Here is a tiny trained network, its code and every weight. The questions are about switching its units off for an input and a target symbol, where a switched-off unit gives its printed mean instead of its output.

import numpy as np


def w(rows, s, z=0):
    codes = np.array(rows[::2]) - 128.0
    scale = np.full(codes.shape[1], s)
    scale[-1] = z or s
    return codes * scale


def norm(h):
    return h / np.sqrt((h * h).mean(-1, keepdims=True) + 1e-5)


def f(y):
    return y / 2 * (1 + np.tanh(0.7978845608 * (y + 0.044715 * y**3)))


def softmax(a):
    e = np.exp(a - a.max(-1, keepdims=True))
    return e / e.sum(-1, keepdims=True)


def log_softmax(a):
    a = a - a.max(-1, keepdims=True)
    return a - np.log(np.exp(a).sum(-1, keepdims=True))


def net(x, mask):
    ids = ['Ψβεζλμστ'.index(c) for c in x.split()]
    T = len(ids)
    res = E[ids] + P[:T]
    u = 0
    for l in range(2):
        r = norm(res)
        for j in range(3):
            rows = slice(2 * j, 2 * j + 2)
            q, k, v = (r @ M[l][rows].T for M in (Q, K, V))
            z = softmax(np.where(np.tri(T) > 0, q @ k.T / 2**0.5, -1e9)) @ v
            o = O[l][rows]
            res = res + np.where(mask[u + j], z, o[:, -1]) @ o[:, :-1]
        u += 3
        y = f(norm(res) @ A[l][:, :-1].T + A[l][:, -1])
        res = res + np.where(mask[u : u + 12], y, B[l][:, -1]) @ B[l][:, :-1]
        u += 12
    return log_softmax(norm(res)[-1] @ U[:, :-1].T + U[:, -1])


Q, K, V, O, A, B = {}, {}, {}, {}, {}, {}
E = w([
[127,138,132],'Ψ',
[3,116,146],'β',
[120,148,155],'ε',
[130,162,137],'ζ',
[131,163,126],'λ',
[149,95,196],'μ',
[155,135,120],'σ',
[131,164,129],'τ',
],0.022)
P = w([
[224,2,92],'0',
[179,219,77],'1',
[185,201,82],'2',
[196,202,107],'3',
[185,196,108],'4',
[207,193,106],'5',
[207,190,129],'6',
[211,181,108],'7',
[218,170,114],'8',
[224,183,118],'9',
],0.0032)
Q[0] = w([
[225,141,169],'L0H0',
[224,110,85],'L0H0',
[153,120,154],'L0H1',
[92,117,147],'L0H1',
[94,110,252],'L0H2',
[176,159,7],'L0H2',
],0.013)
K[0] = w([
[26,146,59],'L0H0',
[11,204,49],'L0H0',
[113,123,81],'L0H1',
[196,65,254],'L0H1',
[18,22,85],'L0H2',
[230,228,109],'L0H2',
],0.007)
V[0] = w([
[159,71,115],'L0H0',
[62,46,179],'L0H0',
[210,215,226],'L0H1',
[131,104,165],'L0H1',
[51,127,153],'L0H2',
[60,253,93],'L0H2',
],0.0059)
O[0] = w([
[139,62,4,105],'L0H0',
[227,98,129,81],'L0H0',
[75,98,154,254],'L0H1',
[73,106,47,138],'L0H1',
[67,42,95,109],'L0H2',
[187,51,212,107],'L0H2',
],0.0037,0.0068)
A[0] = w([
[121,153,124,84],'L0N0',
[144,74,134,5],'L0N1',
[97,152,93,79],'L0N2',
[151,87,134,35],'L0N3',
[44,61,55,184],'L0N4',
[4,186,163,171],'L0N5',
[108,239,76,199],'L0N6',
[145,189,153,119],'L0N7',
[80,62,196,100],'L0N8',
[73,112,116,137],'L0N9',
[167,98,254,112],'L0N10',
[77,130,188,67],'L0N11',
],0.0076,0.0024)
B[0] = w([
[159,119,173,126],'L0N0',
[125,117,131,114],'L0N1',
[178,153,155,114],'L0N2',
[140,97,173,116],'L0N3',
[3,189,128,114],'L0N4',
[219,78,76,199],'L0N5',
[83,133,219,190],'L0N6',
[90,69,156,181],'L0N7',
[146,196,72,170],'L0N8',
[138,133,115,119],'L0N9',
[91,193,112,254],'L0N10',
[182,152,92,160],'L0N11',
],0.0049,0.0062)
Q[1] = w([
[101,96,63],'L1H0',
[78,254,210],'L1H0',
[191,35,52],'L1H1',
[152,197,195],'L1H1',
[110,91,56],'L1H2',
[90,168,204],'L1H2',
],0.011)
K[1] = w([
[110,185,197],'L1H0',
[55,77,26],'L1H0',
[83,255,89],'L1H1',
[217,55,230],'L1H1',
[166,87,82],'L1H2',
[55,154,132],'L1H2',
],0.0079)
V[1] = w([
[63,222,126],'L1H0',
[129,190,2],'L1H0',
[110,73,77],'L1H1',
[92,175,122],'L1H1',
[161,98,86],'L1H2',
[96,77,114],'L1H2',
],0.008)
O[1] = w([
[3,218,13,127],'L1H0',
[152,105,17,33],'L1H0',
[153,79,183,3],'L1H1',
[100,190,104,92],'L1H1',
[97,187,236,25],'L1H2',
[91,161,83,25],'L1H2',
],0.0048)
A[1] = w([
[188,88,101,103],'L1N0',
[150,153,124,86],'L1N1',
[124,136,90,162],'L1N2',
[115,85,170,166],'L1N3',
[40,193,144,40],'L1N4',
[177,105,107,79],'L1N5',
[151,159,117,95],'L1N6',
[69,137,41,177],'L1N7',
[67,6,168,255],'L1N8',
[190,154,116,104],'L1N9',
[133,162,181,146],'L1N10',
[176,107,124,92],'L1N11',
],0.012,0.0041)
B[1] = w([
[169,181,139,139],'L1N0',
[125,141,147,136],'L1N1',
[160,69,143,140],'L1N2',
[160,98,138,182],'L1N3',
[116,194,123,199],'L1N4',
[142,153,124,126],'L1N5',
[136,146,180,144],'L1N6',
[137,30,118,186],'L1N7',
[149,101,255,205],'L1N8',
[157,114,95,171],'L1N9',
[112,108,108,253],'L1N10',
[106,170,122,138],'L1N11',
],0.0092,0.0049)
U = w([
[81,97,72,145],'Ψ',
[40,74,146,52],'β',
[174,46,63,157],'ε',
[95,169,126,86],'ζ',
[88,178,136,77],'λ',
[157,93,227,230],'μ',
[254,180,99,7],'σ',
[87,181,131,87],'τ',
],0.011,0.0022)

Each question gives the input, a string of symbols that net reads in full, and the target symbol t.
The units are the heads (2 rows each of Q, K, V and O) and the neurons (one row each of A and B). Each row of codes is followed by its name. A weight is (code - 128) times the scale printed after its matrix; where a second scale follows, it is the last column's (O, A, B and U).
mask holds one flag per unit, layer by layer, with each layer's heads first. A switched-off unit (its flag False) gives its mean, the last column of its rows in O or B, instead of its output. The means were averaged over made-up inputs and are rounded, as every weight is.
A unit's drop is (log p(t) with every unit on - log p(t) with that unit switched off) / (log p(t) with every unit on - log p(t) with every unit switched off).
The circuit of an input: a set's keep is (log p(t) with only the set's units on - log p(t) with every unit switched off) / (log p(t) with every unit on - log p(t) with every unit switched off). Starting from the 12 units with the biggest drops (on a tie, the unit counted first), units are removed one at a time, each time the one whose removal leaves the highest keep (on an exact tie, the one counted first), for as long as the keep stays at least 0.8.
circuit, biggest first: the units of the circuit, biggest drop first
unit that matters most: the unit with the biggest drop
top k neurons: the k neurons with the biggest drops, biggest first
which heads matter: for each layer, one digit per head in row order, 1 if its drop is at least 0.15 and else 0, layers parted by /
drop of u: that unit's drop, to one decimal
input ε σ Ψ σ Ψ, target ε: circuit, biggest first	L1H0, L1N7
input ε μ τ μ μ μ μ, target ε: top 3 neurons	L0N10, L0N8, L0N6
input μ σ ε σ σ μ β ε, target ε: unit that matters most	L1H0
input σ σ σ λ μ ζ ε Ψ, target σ: circuit, biggest first	L0N10, L1H0, L1N0
input σ μ ζ ε ε, target σ: top 2 neurons	L0N10, L0N5
input τ ε μ σ β μ σ Ψ, target Ψ: which heads matter	000 / 100
input ε μ σ Ψ τ, target ε: circuit, biggest first	L1H0, L1N7
input ε μ τ μ μ σ Ψ σ σ μ, target ε: top 2 neurons	L0N6, L0N10
input Ψ μ ε ε μ μ Ψ μ, target Ψ: which heads matter	101 / 100
input ε μ ε τ τ ζ σ, target ε: top 3 neurons	L1N7, L0N10, L0N8
input ε μ σ μ ζ σ, target ε: top 2 neurons	L1N7, L0N8
input ε μ μ μ μ μ σ Ψ ζ, target ε: which heads matter	011 / 100
input σ β μ μ β β μ μ Ψ, target Ψ: top 2 neurons	L0N5, L0N4
input σ μ λ σ σ Ψ, target σ: unit that matters most	L0H0
input ε μ μ μ ζ, target ε: top 2 neurons	L0N5, L1N7
input μ μ ζ, target μ: drop of L0H0	1.4
input Ψ ζ σ τ μ μ μ μ μ σ, target Ψ: drop of L0N4	0.0
input σ μ μ λ μ μ, target σ: drop of L1H0	0.7
input μ ε ε μ λ, target μ: drop of L0H0	1.2
input σ ε ε ζ ζ, target σ: top neuron	L0N10
